Below are the code and all the weights of a small trained network. Each question names an input and a class and asks about switching units off, where a switched-off unit gives its printed mean instead of its output.

import numpy as np


def w(rows, s, z=0):
    codes = np.array(rows[::2]) - 128.0
    scale = np.full(codes.shape[1], s)
    scale[-1] = z or s
    return codes * scale


def norm(h):
    return h / np.sqrt((h * h).mean(-1, keepdims=True) + 1e-5)


def f(y):
    return np.maximum(y, 0)


def log_softmax(a):
    a = a - a.max(-1, keepdims=True)
    return a - np.log(np.exp(a).sum(-1, keepdims=True))


def net(x, mask):
    res = np.array(x, float).reshape(1, 7) / 4 @ E
    u = 0
    for l in range(4):
        y = f(norm(res) @ A[l][:, :-1].T + A[l][:, -1])
        res = res + np.where(mask[u : u + 3], y, B[l][:, -1]) @ B[l][:, :-1]
        u += 3
    return log_softmax(norm(res)[-1] @ U[:, :-1].T + U[:, -1])


A, B = {}, {}
E = w([
[86,124,152,101,112,129,132],'x0',
[190,170,140,128,86,132,78],'x1',
[78,6,169,117,103,104,75],'x2',
[77,146,191,119,82,140,127],'x3',
[128,86,48,129,2,179,200],'x4',
[132,179,95,185,62,26,138],'x5',
[111,122,179,151,107,138,131],'x6',
],0.0064)
A[0] = w([
[113,193,169,170,173,57,137,177],'0.n1',
[101,169,115,194,95,1,140,4],'0.n2',
[47,121,65,162,118,93,108,146],'0.n3',
],0.0095,0.002)
B[0] = w([
[66,97,109,53,146,118,17,254],'0.n1',
[251,93,181,43,86,106,125,241],'0.n2',
[150,198,158,106,71,21,179,188],'0.n3',
],0.011,0.0052)
A[1] = w([
[136,138,136,110,80,223,63,118],'1.n1',
[132,144,142,120,167,253,85,1],'1.n2',
[122,149,95,200,4,127,221,250],'1.n3',
],0.0062,0.00081)
B[1] = w([
[134,70,165,154,125,67,102,215],'1.n1',
[144,72,100,113,71,147,248,222],'1.n2',
[88,64,16,121,198,233,52,252],'1.n3',
],0.012,0.004)
A[2] = w([
[92,131,59,127,170,129,2,251],'2.n1',
[81,94,122,106,92,25,88,253],'2.n2',
[75,60,132,71,197,210,197,204],'2.n3',
],0.0072,0.0021)
B[2] = w([
[2,148,96,222,174,226,229,233],'2.n1',
[110,220,84,254,167,93,87,225],'2.n2',
[253,235,139,133,148,40,81,254],'2.n3',
],0.0077,0.0076)
A[3] = w([
[88,167,184,110,164,165,68,30],'3.n1',
[219,190,146,66,133,73,188,254],'3.n2',
[48,88,178,254,113,180,154,68],'3.n3',
],0.005,0.0014)
B[3] = w([
[150,7,151,129,154,188,100,167],'3.n1',
[145,191,87,148,3,118,114,254],'3.n2',
[151,161,134,162,109,161,177,169],'3.n3',
],0.012,0.0046)
U = w([
[255,167,124,85,125,129,187,40],'0',
[135,183,57,212,191,186,141,248],'1',
[48,74,8,85,249,238,122,97],'2',
],0.0076,0.0016)

Each question gives the input, the list of numbers given to net, and the class t.
The units are the neurons (one row each of A and B). Each row of codes is followed by its name. A weight is (code - 128) times the scale printed after its matrix; where a second scale follows, it is the last column's (A, B and U).
mask holds one flag per neuron, layer by layer. A switched-off neuron (its flag False) gives its mean, the last column of its row in B, instead of its output. The means were averaged over made-up inputs and are rounded, as every weight is.
A unit's drop is (log p(t) with every unit on - log p(t) with that unit switched off) / (log p(t) with every unit on - log p(t) with every unit switched off).
The circuit of an input: a set's keep is (log p(t) with only the set's units on - log p(t) with every unit switched off) / (log p(t) with every unit on - log p(t) with every unit switched off). Starting from all 12 units, units are removed one at a time, each time the one whose removal leaves the highest keep (on an exact tie, the one counted first), for as long as the keep stays at least 0.8.
units of the circuit, in order: the units of the circuit, biggest drop first
top k neurons: the k neurons with the biggest drops, biggest first
k most important neurons of layer l: the k neurons of layer l with the biggest drops, biggest first
drop when u is switched off: that unit's drop, to one decimal
input [5,5,2,6,5,3,1], class 2: top neuron	1.n3
input [1,0,7,-8,-7,-7,5], class 0: top 2 neurons	0.n1; 1.n3
input [3,0,7,0,-4,-8,1], class 0: units of the circuit, in order	0.n1; 1.n3
input [2,-8,4,5,3,-3,-8], class 1: top 3 neurons	0.n2; 2.n3; 1.n2
input [2,-3,1,-7,-8,5,-8], class 2: top 4 neurons	0.n1; 2.n3; 2.n1; 3.n2
input [-5,7,5,1,7,-2,7], class 2: top 2 neurons	1.n3; 0.n1
input [-3,2,2,-5,8,7,8], class 2: top 2 neurons	1.n3; 2.n3
input [6,-3,-4,-5,6,4,-3], class 2: top 2 neurons	1.n3; 1.n2
input [-2,5,2,8,-7,1,-7], class 2: units of the circuit, in order	0.n1; 2.n3
input [3,8,1,-4,2,0,5], class 2: units of the circuit, in order	0.n1; 0.n2; 1.n3
input [-3,-8,6,5,1,-4,8], class 1: top 2 neurons	0.n2; 1.n2
input [2,-8,3,-4,3,7,-1], class 0: top 2 neurons	0.n2; 2.n1
input [3,-3,-4,-2,7,5,-5], class 2: top 4 neurons	1.n3; 2.n3; 1.n2; 3.n2
input [6,-4,-3,0,-1,6,8], class 0: units of the circuit, in order	0.n2
input [3,4,3,-3,-7,1,8], class 2: 2 most important neurons of layer 0	0.n1; 0.n3
input [4,-7,6,6,-1,-7,-2], class 0: 2 most important neurons of layer 2	2.n3; 2.n1
input [-2,4,5,7,-6,-8,-7], class 0: 2 most important neurons of layer 1	1.n2; 1.n3
input [-8,-5,-3,-1,-1,-7,-5], class 0: drop when 0.n3 is switched off	0.0
input [1,-6,1,4,-4,-7,7], class 0: drop when 2.n3 is switched off	0.3
input [2,3,-2,8,-5,0,1], class 2: units of the circuit, in order	0.n1
